Here is a tiny trained network, its code and every weight. The questions are about switching its units off for an input and a class, where a switched-off unit gives its printed mean instead of its output.

import numpy as np


def w(rows, s, z=0):
    codes = np.array(rows[::2]) - 128.0
    scale = np.full(codes.shape[1], s)
    scale[-1] = z or s
    return codes * scale


def norm(h):
    return h / np.sqrt((h * h).mean(-1, keepdims=True) + 1e-5)


def f(y):
    return y / 2 * (1 + np.tanh(0.7978845608 * (y + 0.044715 * y**3)))


def log_softmax(a):
    a = a - a.max(-1, keepdims=True)
    return a - np.log(np.exp(a).sum(-1, keepdims=True))


def net(x, mask):
    res = np.array(x, float).reshape(1, 7) / 4 @ E
    u = 0
    for l in range(2):
        y = f(norm(res) @ A[l][:, :-1].T + A[l][:, -1])
        res = res + np.where(mask[u : u + 3], y, B[l][:, -1]) @ B[l][:, :-1]
        u += 3
    return log_softmax(norm(res)[-1] @ U[:, :-1].T + U[:, -1])


A, B = {}, {}
E = w([
[102,70,48,87,168],'x0',
[124,3,135,163,43],'x1',
[193,102,103,240,212],'x2',
[15,120,23,141,53],'x3',
[52,120,178,245,164],'x4',
[194,216,164,145,115],'x5',
[100,161,48,168,82],'x6',
],0.0054)
A[0] = w([
[142,174,80,198,254,133],'L0N1',
[50,116,91,85,17,3],'L0N2',
[131,139,137,148,122,219],'L0N3',
],0.0066,0.0033)
B[0] = w([
[185,179,62,137,231,253],'L0N1',
[66,149,117,224,203,215],'L0N2',
[69,2,219,137,202,206],'L0N3',
],0.0061,0.0025)
A[1] = w([
[206,229,114,194,2,3],'L1N1',
[52,103,192,89,197,150],'L1N2',
[217,181,160,171,82,33],'L1N3',
],0.0091,0.0027)
B[1] = w([
[36,57,214,55,236,218],'L1N1',
[178,188,110,163,33,253],'L1N2',
[2,114,138,120,178,213],'L1N3',
],0.01,0.0022)
U = w([
[153,161,9,114,174,77],'0',
[137,211,118,112,62,3],'1',
[178,164,152,184,201,190],'2',
[128,127,209,174,37,62],'3',
[192,173,141,3,103,139],'4',
[33,127,188,82,158,110],'5',
[168,43,93,138,93,240],'6',
[15,128,32,139,68,148],'7',
],0.021,0.0043)

Each question gives the input, the list of numbers given to net, and the class t.
The units are the neurons (one row each of A and B). Each row of codes is followed by its name. A weight is (code - 128) times the scale printed after its matrix; where a second scale follows, it is the last column's (A, B and U).
mask holds one flag per neuron, layer by layer. A switched-off neuron (its flag False) gives its mean, the last column of its row in B, instead of its output. The means were averaged over made-up inputs and are rounded, as every weight is.
A unit's drop is (log p(t) with every unit on - log p(t) with that unit switched off) / (log p(t) with every unit on - log p(t) with every unit switched off).
The circuit of an input: a set's keep is (log p(t) with only the set's units on - log p(t) with every unit switched off) / (log p(t) with every unit on - log p(t) with every unit switched off). Starting from all 6 units, units are removed one at a time, each time the one whose removal leaves the highest keep (on an exact tie, the one counted first), for as long as the keep stays at least 0.8.
circuit, biggest first: the units of the circuit, biggest drop first
k most important neurons: the k neurons with the biggest drops, biggest first
top k neurons in layer l: the k neurons of layer l with the biggest drops, biggest first
drop of u: that unit's drop, to one decimal
input [1,-3,-1,0,-2,8,8], class 5: circuit, biggest first => [L1N1]
input [6,-7,-1,-1,5,-8,-8], class 0: circuit, biggest first => [L1N2, L0N1, L1N1]
input [6,-7,-6,6,2,6,-5], class 1: circuit, biggest first => [L1N2, L1N1]
input [-7,5,6,-7,0,7,4], class 5: top 2 neurons in layer 1 => [L1N3, L1N1]
input [7,-6,-4,1,8,-4,-7], class 1: circuit, biggest first => [L1N2, L1N3]
input [4,0,8,7,5,6,0], class 0: 3 most important neurons => [L0N1, L1N1, L0N2]
input [7,-6,-4,0,6,-1,5], class 0: circuit, biggest first => [L0N1, L1N3]
input [-8,-8,-6,0,3,-7,7], class 1: 3 most important neurons => [L1N3, L1N2, L1N1]
input [-8,-7,-6,1,4,-2,-8], class 3: 2 most important neurons => [L1N2, L0N1]
input [0,-2,-5,0,-2,-8,-5], class 4: top 2 neurons in layer 1 => [L1N2, L1N3]
input [-4,-7,-3,-8,-8,7,7], class 5: circuit, biggest first => [L1N1, L1N3]
input [2,-2,-8,-2,7,2,7], class 1: 3 most important neurons => [L1N2, L1N3, L1N1]
input [-8,-4,-6,-6,8,-4,8], class 3: 2 most important neurons => [L1N2, L0N3]
input [-8,0,1,3,-3,-1,7], class 5: circuit, biggest first => [L1N1]
input [4,-5,-4,-1,7,-1,-7], class 1: drop of L1N2 => 0.8
input [6,1,-8,-3,6,2,2], class 1: drop of L1N2 => 0.7
input [8,1,-2,-5,7,-4,-2], class 3: drop of L1N2 => 0.9
input [3,-8,-3,1,5,-5,-8], class 1: drop of L1N2 => 0.8
